Table B holds the same points as the rows below and some others, measured another way and shuffled. Each row below is followed by which row of B it is.
B, 72 x 34:
[[ 261 -173  317 -239 -279 -113   25   22 -357  -73 -168 -103   75   33
   -80 -133  268 -155  250  157 -169  151 -363  -74 -125 -404 -171   57
   113  121  -54   93 -386 -272]
 [ 328  -41   42 -188 -219   43   42  105 -168 -122 -102  -91   39   -6
   -51   32  359    6  324  337   69  128  -25    8 -157 -329 -257   33
    71  123  -94   44 -426 -382]
 [ -82  134 -197  224  223   21  -96  -82 -115  123  245  338 -277   10
  -142  144 -311  -56 -216 -132   97  -25  263    6   61  261   63   71
  -233 -269   45   80  295  184]
 [  31   64 -344  248  -20   50 -209  -13  -95   23  -74   63  -71   44
   179  257 -270 -157 -270 -247  163 -117   25  136  181   22  105   -2
   -38  154 -248  127  175  -82]
 [ 427 -249  454 -415 -391 -159  160  420 -160 -167 -250 -240  273   29
  -324 -314  514  -42  662  345 -281  280 -505 -114 -317 -414 -290   45
   195  141  304 -161 -474 -249]
 [ 150  -36   -4  -45 -121 -101  -59   83 -206  -71  -90  -21   49  -29
   -78 -148   24  -66  120   -6  -14   42 -149   68  -55 -198  -73  115
    89  118  -51   57  -47 -137]
 [-127  -22   20  -45  134  134 -229   -7 -170  -23  -55  187 -143  183
   100  -51  -98   81 -223 -175   30  -10  231   49   80  171  -88   40
   -62  177 -105  228  139   22]
 [ 115 -223  248 -125 -170  -80  -94  164 -128 -193 -179   13   96  205
  -117 -167  175  -43  165  152 -146  212 -423  -83 -162 -204  -92   30
     9  180  156   29 -129 -179]
 [ -73   14  -99   28   40   23 -147   12 -144  -74    2   88  -76   51
   132  -20 -127   32 -227  -96  109  -30  115  147   82   34  -70   20
    -5  167 -143  221   44  -40]
 [ 253  -65   41  -67 -186    4  -56  271  -70 -170 -116  -58   25   36
   -18   48  182  -81  201   69  -52  113 -131   27  -60 -105 -143  -29
    41  120  123   23 -301 -219]
 [-140  185 -217  114  313   58 -113   70  -26   29  199  370 -193   15
  -139 -105 -241  182  -98 -151  130    1  445   33   42  290   37   93
  -179 -136   58   91  338  189]
 [ -89  202 -148   50  230   58   48  329  171 -150  220  358  -98   23
    -5  -25  -28  291    0   18  108  137  393  -54   85  213   50 -185
  -225  -98  188  120 -105   61]
 [ 180 -215  318 -302 -268  -99   76  180 -242  -29 -195 -204  157   42
  -107 -190  239  -58  191  168 -127   87 -307   56 -141 -249 -291   52
   178  233   23    5 -198 -102]
 [-118   72  -82  159  201  -12  -96  147  -16  -12  113  337 -151   71
   -78  -34 -210   38 -152 -188  -13   45  130  -21   79  264   76    3
  -189  -83  164   74  233  162]
 [  49  -42  190 -294   -3  149  -62  355  -72   21 -119  -21   15  137
    -5  -81   70  111   81 -187 -115   18  250    1   59  198 -179  -96
    49  165  112   71  -78  144]
 [-136 -137  -69  205  -52 -137 -138  183  104 -248   45   75   31  169
    11   32 -220  -56 -283   45   48  115 -394  123  -17   66   53  -88
  -108  106  242   84  123   35]
 [ 102 -284   98   11 -233 -137    2  272    1 -114 -248 -111  186  139
  -125  -92  151  -82   45  263  -16   99 -549  149 -196 -107 -256  116
    86  360  162 -161  173 -129]
 [  -7  -56 -114  107  -16  -87  -95  -21 -107   49  -65  101   53  106
  -182  -73 -176  -44  -39   14   72   24 -214   15  -71 -101   65  134
   -45   67  -59  -38  374   26]
 [-216 -104 -250  351  -12 -122 -170   50   58  -79  -12   82   18  145
   111  138 -402 -127 -517  -95  162  -44 -353  223  101  111   97  -21
   -92  214  -11   77  433   96]
 [-182  371 -209   94  477   88 -175   90 -130   50  342  496 -360 -109
   -40 -158 -394  182 -151 -560   13  -68  825   -2  244  496  157   22
  -198 -323   82  277  193  340]
 [ -24  -70  236 -189   33   61   -5  231  -96  -57  -48  143  -49  143
    22 -100  133  112   -5   -9 -105  108  103  -49   21  106 -172  -79
   -52  133  109  126 -131   24]
 [ -63  -80 -164  204  -40  -50 -142 -129 -195  142   -5   -7 -106   41
    26  198 -336 -248 -410 -132  122 -151 -131  234   72   99  -69  110
   -16   92 -150   67  382  114]
 [ 364 -108  322 -309 -235 -177  246  344 -201 -120 -141  -64  157 -123
  -254 -356  518   37  574  344 -175  213 -238  -43 -250 -341 -346  120
   159  122  177 -111 -419 -280]
 [  55    2 -105  145  -10  -65 -114   98 -148    6  -19   89  -88  -27
   -13   29 -164 -158 -118 -203  -11  -47  -43  120   67   92  -33   88
    -6   47   23   56  139   18]
 [   0  -19   11 -277 -142  -65 -372 -143 -350 -294  101 -285   16    4
   -36 -304 -275   -1  -26 -138   70    3   44  256  -85 -240  -35   89
   234    7  -96  438 -247  -25]
 [ -37   54  129  -34   42 -147   27  140 -109 -215  298  170 -136  -61
   -76 -118  -79   22  -32   16  -75  167   22   -2    1   35  -11 -116
  -115 -240  286  238 -349   66]
 [ 282 -173  269 -249 -287  -20   90  183 -182 -100 -280  -68  164  125
     0  -58  420  -26  319  261 -115  196 -341 -149 -105 -421 -161  -57
    68  272  -80   14 -422 -368]
 [ 273 -235  255 -332 -364  -82  118  310 -102  -35 -383 -247  380  144
  -139 -204  346   25  402  261 -103  157 -489  -79 -173 -464 -152  -14
   192  381  -48 -140 -164 -216]
 [ -81  -33  -41   41   87   35    4  -37 -215  188  -96  165 -104   30
    69   -9   -9   10 -256  -18  107 -111  152  161   65  109 -250  161
   -13  261 -256   54  326    6]
 [ 180 -113  177 -144 -143 -175  119  268  -91 -125  -85   11  144   -5
  -265 -303  248   51  338  272  -85  192 -297  -17 -219 -229 -182  110
    61   98  191  -99  -95 -134]
 [-163  257 -124   66  308  -32   66  166  -39   18  306  387 -192 -127
   -37 -139 -199  206 -133 -188   68    4  497   30  157  284   30  -46
  -168 -189   82  173   70  228]
 [ 169 -238  120 -185 -239   24 -166  -74 -219  -24 -101 -239   31  183
  -261   27   42 -134   98  287   52   64 -259  124 -287 -173 -275  173
    89   74   33  -14   59  -84]
 [-170  319 -456  164  323  163 -136  -27  -16   88  180  340 -181  -15
   108   76 -345  221 -260 -263  310 -115  664   79  231  216  153  -27
  -168  -35 -293  219  287  120]
 [ -38    4 -112  164   51  -36   -3   76 -108   91    2  161 -103   -8
    41   92 -125  -82 -239  -90   65  -66   29  130   96  147  -94   57
   -72  106  -57   35  225   50]
 [ 100 -157 -117  115 -169  -41 -102  227  124 -145 -234   13  211  250
  -103   42   24  -15   90  184   68  156 -485  -47 -119 -206   84  -20
   -57  263   64 -132  181 -183]
 [  11    1   36  -45  -18  -78  105  100 -184  102  -12   68   -5  -63
    -8  -80   -7   -7  -67  -20   14  -31   25   87   53  -24 -141   36
    22  109  -97   50   50   42]
 [ -83   89 -140   63  107   -1 -147 -180 -245  111   30  201  -84   60
   -26  -54 -271   -1 -166 -193   92  -42  120  -21   96  -74  148   76
   -80  -10 -273  181  248   47]
 [ 271 -209  172 -155 -317 -190   19  118 -216 -109 -291 -134  266   72
  -194 -261  251  -85  361  245  -95  171 -585  -57 -219 -520  -85  138
   155  261  -50  -81 -109 -307]
 [-228   -7  -88   69  189   49 -173 -116 -189  149  -58  236  -98  153
    29 -106 -266   71 -346 -210  101  -97  159   83   96  158  -12  146
   -68  192 -240  135  526  154]
 [ 116   37  -28 -167  -60  148  -23  474  113  -40  -43  -98   51   69
    17  122    7   86   86 -122    7   11  242   68   82  204 -111 -213
    17   93  180    9 -157  125]
 [  29  -50  -90   51  -67  -14 -154  -77 -250   80  -74  -31  -58   30
    28   67 -190 -166 -194 -144   63  -99  -48  162   49  -20  -74  115
    50  130 -185  109  184    2]
 [  61  -33  -13  -51    1   72  -53   60 -249  185 -146    6  -92  -10
    39   14   -2  -73 -119 -145   31 -149  197  188   59  141 -286  161
    89  234 -182   30  215   30]
 [ -33   74 -216  181   50  -18  -33   -9 -132  118    6  150  -83  -24
    85  126 -205  -82 -249 -147  125  -96   72  106  148   42   21   28
   -65   85 -209   82  219   22]
 [-123 -273  -82  267 -156 -118 -176   20    0  -82 -149  -33   63  243
    64  172 -237 -220 -438   71   95    2 -603  201  -23   -1  -34   28
   -50  307   16    6  380  -10]
 [-160  189 -189   89  291   11   32  -75 -171  219  219  331 -210  -93
  -106  -76 -242  134 -212 -103  175 -105  479  100   84  231  -68  141
  -133 -119 -149   93  390  230]
 [ 165   87 -227  101  -20  117 -273   56  -50 -155  -50  140  -66  144
    13  162  -90  -44  100 -126   63   96   53 -112   39 -106  205  -59
  -116  -22  -48  138 -124 -216]
 [  19 -201 -168  289 -137  -91 -244  -56  -83  -13 -150   -4   12  196
   -90  163 -253 -281 -239    4   78   -9 -514  134  -81  -41   29  158
   -45  167   -2  -65  454  -49]
 [  89    6  117 -121  -32 -106  155  263 -112  -90   54   68   -7 -114
   -56 -184  192   83  120  145  -23   87   55   96  -54  -23 -265   21
    37   75  120   53 -223  -65]
 [  42  -54  -43  -30  -94   -7   57   27 -101   84 -187   67  144  131
     7    0   65   54    7  143  102   48 -174  -65    7 -284   10  -12
   -23  264 -292   -5  114 -145]
 [-118   98 -240  213  248  133 -213  -14    4   58  249  285 -302  116
  -157  223 -351  -11 -262 -117  154  -24  355   74   16  428    9   46
  -257 -252  168   70  369  243]
 [ 141 -209   68  -40 -319 -178    3   97 -138 -140 -196 -181  213   75
   -17  -62   91 -128   44  222   12  101 -565   87 -112 -391  -90   19
   119  286  -69   20 -117 -240]
 [ -46  -41  211  -75   82   92  -71  146 -150  -51   -5  236 -190  148
   132   45   62    5 -151 -136 -128   83  145  -63  119  201 -122 -108
  -129   71   89  214 -189    3]
 [ -26 -103   35  109  -28  -69  -25  209   14 -132  -30  152  -15  127
    19   36    4  -37 -127   68  -22  118 -239   21    1   56  -58  -59
  -110  130  168   40    9  -52]
 [  92  -70   55   57  -69 -130  -72  325  -28 -166  -20   59   -3   19
   -99  -86  -42 -106   57 -104 -136  109 -228   43  -24   85  -30   -2
    -8   21  323    5  -44   20]
 [  42 -230  133 -154 -219 -115 -314  -66 -201 -190    1 -236   90  213
  -306 -162 -242 -140   38   61  -43  126 -438   83 -251 -204   14  105
    86  -58  193  119   67   67]
 [   5  233 -239  178  246   58 -206  186  -67  -64  189  310 -283  -84
   -12   19 -257   -5  -75 -408    4  -37  468   64  157  378   69   31
  -131 -192  165  161   63  121]
 [-133  237 -207   82  289  -14    4  -58 -202  206  192  329 -181 -130
   -80 -138 -273  120 -158 -236  132 -115  490   76  137  176   26  133
   -96 -116 -191  128  346  214]
 [ -30 -108   28  125  -10 -136  -21  203   67 -179   31  195   29  150
  -170  -77  -29   12   -1  171  -23  203 -345  -42 -117   -8   26   -9
  -149   10  288  -30   98  -17]
 [ 159 -111  544 -412  -80  -33  173  362 -203 -136  -91  116   21   55
   -57 -310  472  130  352  124 -311  257  -22 -195  -71 -103 -274  -98
    18   98  234  110 -564 -132]
 [ 244 -138   63    6 -227  -58 -234   25 -195 -242 -147  -15   18  154
   -73   12   67 -201  186   41 -105  185 -426  -96 -120 -307   67   28
     0   49   70  110 -267 -320]
 [-230  119  -87   -3  222  -60   78  -35 -152  111  135  271  -65  -51
   -22 -237 -160  225 -224  -21  165  -51  304  107   80   66  -69   91
   -65   71 -214  154  299  154]
 [  49  -64  -36  116  -55  -83  -89  119  -57 -109   -2  102  -22   82
   -71   34  -78 -100  -41   16  -12   98 -229   14  -34  -23   17    7
   -79   16  130   37   30  -51]
 [-105  183 -196   58  205   99   24   68  -61   76  103  279 -145  -25
   131   50  -87  175 -200  -87  184  -56  467   67  177  162  -54  -43
  -125   70 -203  168   86   39]
 [-265  174 -223  270  291   27 -133 -160 -182  107  246  385 -332  -16
   170  142 -429  -33 -550 -333  137 -128  378  113  274  320   89   -7
  -215 -103 -170  301  264  199]
 [ -33  109 -131   24   85    5   93   43 -125  158  -13  193  -12  -28
    49  -13  -49   97  -98  -42  127  -48  202   15  126  -41  -15    1
   -58  123 -270   63  149   10]
 [  44  -54  -90  163  -55  -97  -84   54 -131   -3  -71   94  -18   36
   -12   35 -131 -155 -119  -92    7    3 -222   65   32  -37   23   68
   -30  103  -31   25  165  -44]
 [-301  310 -172  173  468   -6   53  209   70  -28  456  559 -314 -104
   -25  -93 -291  276 -274 -213   95   30  645   32  197  518   59 -106
  -307 -299  234  213  133  340]
 [  24  -54  -98  154  -22  -36   62  311  130 -105  -20  133    4   63
     4  111   70   21  -84  181   89   88 -132   96  -21  108 -144  -53
  -106  164  169  -70   56  -73]
 [  10 -170  201 -149 -113 -255  150  184  -65  -88 -103   52  273   93
  -328 -452  143  154  255  340  -45  223 -480  -73 -247 -346  -55  113
    35  158  113 -111  150  -37]
 [ 100 -347  114  106 -337 -228  -45  228    4 -228 -220 -154  208  180
   -72   10   59 -230  -50  260  -63  160 -856  116 -174 -223 -113   18
    52  305  224  -98   35 -175]
 [ 119  -29  -23  -35 -115  -64 -133   18 -275  -79  -81  -58  -27  -49
    39  -94  -31 -116  -13  -99    6  -27  -55  160    5 -126 -123  118
   123  153 -119  166  -91 -143]
 [-169  175 -112 -114  279  137 -121  -18  -64  -87  343  241 -237   34
  -128 -107 -161  300  -99   68  213   49  633  101  -49  242 -125   22
  -149 -202   57  266   31  159]]
Rows of B count from 0, top down.

[  52  135  -14  -40 -131   29   48  -23   38  272  260  -81  253   27
  277  202   81   74  -34  206 -104  -77   27   53  103 -120  175  118
   71  162  -81  -34  -60 -122] => 3
[  77 -132   18   89  114   10   19 -204   49 -234  -70   42   18   -4
   46 -131    1  -49  179 -102  112   30  -35   44 -103   30   70  -61
  -11  -38  -68   94 -143 -160] => 53
[  34  -95   54   -9  103  -37   -4  -58   23 -134  -26   51  -36  -67
  -37   78   -5   -9   10  -26  150   40  -72    8   37   54  -75  -55
  -36  -60   58   46   78    9] => 57
[ -72   25  -63   46    1  -60   73   92   52  -67  108  132 -106  103
   93   11 -114  131   66   40   44  -60 -105  177   39  -24 -111  -68
   85 -150  -99   60 -123   34] => 32
[  58 -166  -72  -55  -59  -25  -97   55   34 -100   63 -172 -304  -57
  224 -351   73   45  -77  -14 -126 -100  103   10 -180   12  325  145
  123 -153   27  157 -168   62] => 20
[ 185  -77   25 -128   58  -11 -109  -87   25   96   96  -80   45  -92
  -24  208   -1    1 -143  119   49   34  -49  -59   56   23   60   33
  -57   32   85  -46   50   -8] => 0
[  -2  -81  -46   73   80  -55   45   -3   99 -165   54   94  -96  -57
   47  -34   18   79  137  -43  150   12    4   83   20   37  -32  -87
   32 -160  -58   92  -33   22] => 37
[ 102 -163   68  -48  132  -29 -143  -42   37 -332 -289  152 -152  137
  -93   96 -233 -138   94 -235  182  165 -332  -93  -61   -4 -198 -139
 -184 -157   80   87   48  -15] => 65
[ -91  135  192   86 -155    9  177  -68  -97 -120   61  -85  190  146
   86   30  105  -22  -84  -33   56  -52   -1  -22   38   25   -6   83
    7  119  153  -27   93  -43] => 16
[  8  11  36 -68 -57  15  25  33  25  92 168 -12  16  27 160  50  10  71
   8 110 -22 -85 -36 128   5 -53  71  21  87  10 -46  33 -40 -12] => 64
[  -1   81  117   89   -6  -17  107 -124  -67 -145   -8   36  186  121
  -38  171  -40  -42  -27  -30  132   39 -117  -16   72   33 -143  -31
  -65   42   90  -46   59  -87] => 47
[ 143  -56  170  -19   74   27  -53 -179   -6 -224 -154   95  131  186
 -125  214 -166 -143   95 -158  207  151 -289  -60  -21    0 -171 -133
 -199   15   82  -29   58 -120] => 55
[ 107 -132 -101 -175  -28  -42 -194  161   97   40   14  -50 -281  -14
  197  -25  -63   44  -77   23  -96  -15  -81  -42  -50  -78  154   77
   23 -143    9  121  -60  102] => 26
[  29  -39   89 -123  -17  -10   34   35  110 -131  -91  125 -125  300
  -61  -38  -45   89  144  -79  163  -21 -144   22  -82   -3   -7 -119
  -16   79   -5   25  -93   72] => 27
[  46   -6   80  -80   61  -44  -18   39   34 -165 -141  211  -60  261
 -142  242 -223   -5   87  -94  205   98 -320   -5   31  -14 -264 -185
 -119  -49   37  -10   53   41] => 11
[  35 -117  -61  142   75  -19  -23 -143  109 -219  -38    8   -2  -68
  160 -112    9  -22   88 -100   54   43   -7  -24  -11    1   60   41
  -38 -102  -48  109 -140 -120] => 23
[   2  -51   83   28  102  -23  -27 -212   94   37   97  -88  161 -138
  -71  124   14   72 -348  170   71  -40  -42  -66  209  102 -114  161
 -106  130  165 -127  -57   14] => 49
[ 118  -63  172 -166 -111   31  -33  -55   77 -180 -161  -56  -99  390
  -55 -166   12    8   16 -139   96  -14 -115 -140 -180   13  170   13
  -81  188  135  -13 -139   52] => 14
[  36 -157 -167   39   56  -26  -74  -30  -14   51  200 -162 -147 -341
  327 -220   66   27 -107  153 -207 -119  152  135  -68  -10  286  176
  192 -194  -90  172 -159  -82] => 63
[  81 -199 -101   -6  167  -77  -91    9  158 -174   -3  110 -244  -93
  -36  -32  -79   84   84  -46  157   48  -63   45    5   55  -61 -106
  -22 -234  -45   93  -79   86] => 36
[   1  166   89   41 -127   34  192 -114 -176  183  321 -159  301  -39
  176   91  154   23  -93  234  -93 -141  132  155   23    0  184  106
  174  149   -5  -49   15 -166] => 70
[  14  -13   17  -27  -20  -57  -68  102   24 -194 -109  108 -149  218
    9  119 -216  -15  -16 -124   84   74 -273  -42   16  -41 -188  -60
  -98 -162   71   42   14   65] => 62
[   9 -147   29   46  141  -33   -2  -87  -10 -261 -122   81 -112  -49
    5  -78  -58  -59   92 -109  117   32  -98   52  -71   46  -56  -76
   -5 -133    4  129  -10  -55] => 66
[-139 -103  -12   76  113 -130  -20  -62   85 -222 -180  -52 -187  -78
  -70 -134   -1   84 -422   10   58  -45  -34 -209  161  147 -146  213
  -85   16  257    5  -72  170] => 31
[  29  168  112  -50 -174  -21   96   42 -108   40   84  -80  149  162
   66  223   72   -6 -101   43   31   -5  -27  -82   66  -18   36   48
   -1  112  140  -52  172    6] => 8
[  70  114  103   73   31  -27  122 -125  -21 -166  -24  156  217  254
 -169  312 -124  -13  113  -59  260  116 -204   -5   92   33 -247 -182
 -131   36   31  -97   52  -88] => 18
[ 108    4  152 -131   17   17  -27  -94  -27   59   -4  -18  163   35
  -38  280    4  -56  -80   58   97   42 -128  -69   63  -10  -29   -4
  -86  161  117  -54  149  -48] => 61
[  32  -89  -18  106   53  -33  -65  -92   92 -229  -62   31  -18   20
   78    0 -103  -35   -7 -116   74   79 -133  -57   37   -2  -81   22
 -114 -139   34   55  -89  -56] => 33
[   1   24   57  -67  -26  -18   42   62   75  -21   57  111  -16  162
   20  133  -57   89   77   11  119  -15 -137   78   47  -32  -89  -89
   -6   -3  -17    3   -1   52] => 34
[  83 -197  -23   82  112  -13  -16 -138  151 -262  -21   25  -83 -102
   60 -183   90   11  209 -143  164   50   59   12  -77   58  115  -59
  -14 -122  -56  132 -100  -52] => 19
[   3  -54   29   87   74  -27    2 -130   35 -103   70  -10   59  -79
   20   47  -39   14 -109   35   74    2  -60   29   89   51  -92   39
  -40  -62   52   -2  -45  -41] => 46
[  25 -282 -186   19  259 -105 -106  -53   74 -224 -277   38 -324 -288
  133 -227   48  -41   20  -70    8   20   48 -100  -71   40  149   57
   51 -136  -42  269  -79  -37] => 25
[  53 -158 -207  -97   73  -55 -153  125  146   93   98   25 -279 -143
  262  -76  -73  111    0  120 -122  -68  -32  107  -17  -88  146   58
  115 -194 -157  162 -193   37] => 45
[ 227 -253 -193   -7   55  -64 -277   -7  183 -186   19 -109 -309  -77
  115 -162 -102   16  -66  -99  -20   93  -32 -121  -74   18  164   74
  -96 -331   24   97 -219   59] => 51
[ -70 -152  -52   23   13  -39   20  -17  -12 -170  -68 -109 -267  -75
  216 -443  107   35  -63  -16 -118 -153  118   34 -171   36  275  157
  172  -46    4  199 -202   -5] => 12
[ 68  29  21  14   2   6   2 -90  72  49 123  19 167  26  85 198 -28  33
   2  78  56  18 -86  29  99 -40 -28   6 -43  37 -27 -37 -42 -89] => 42
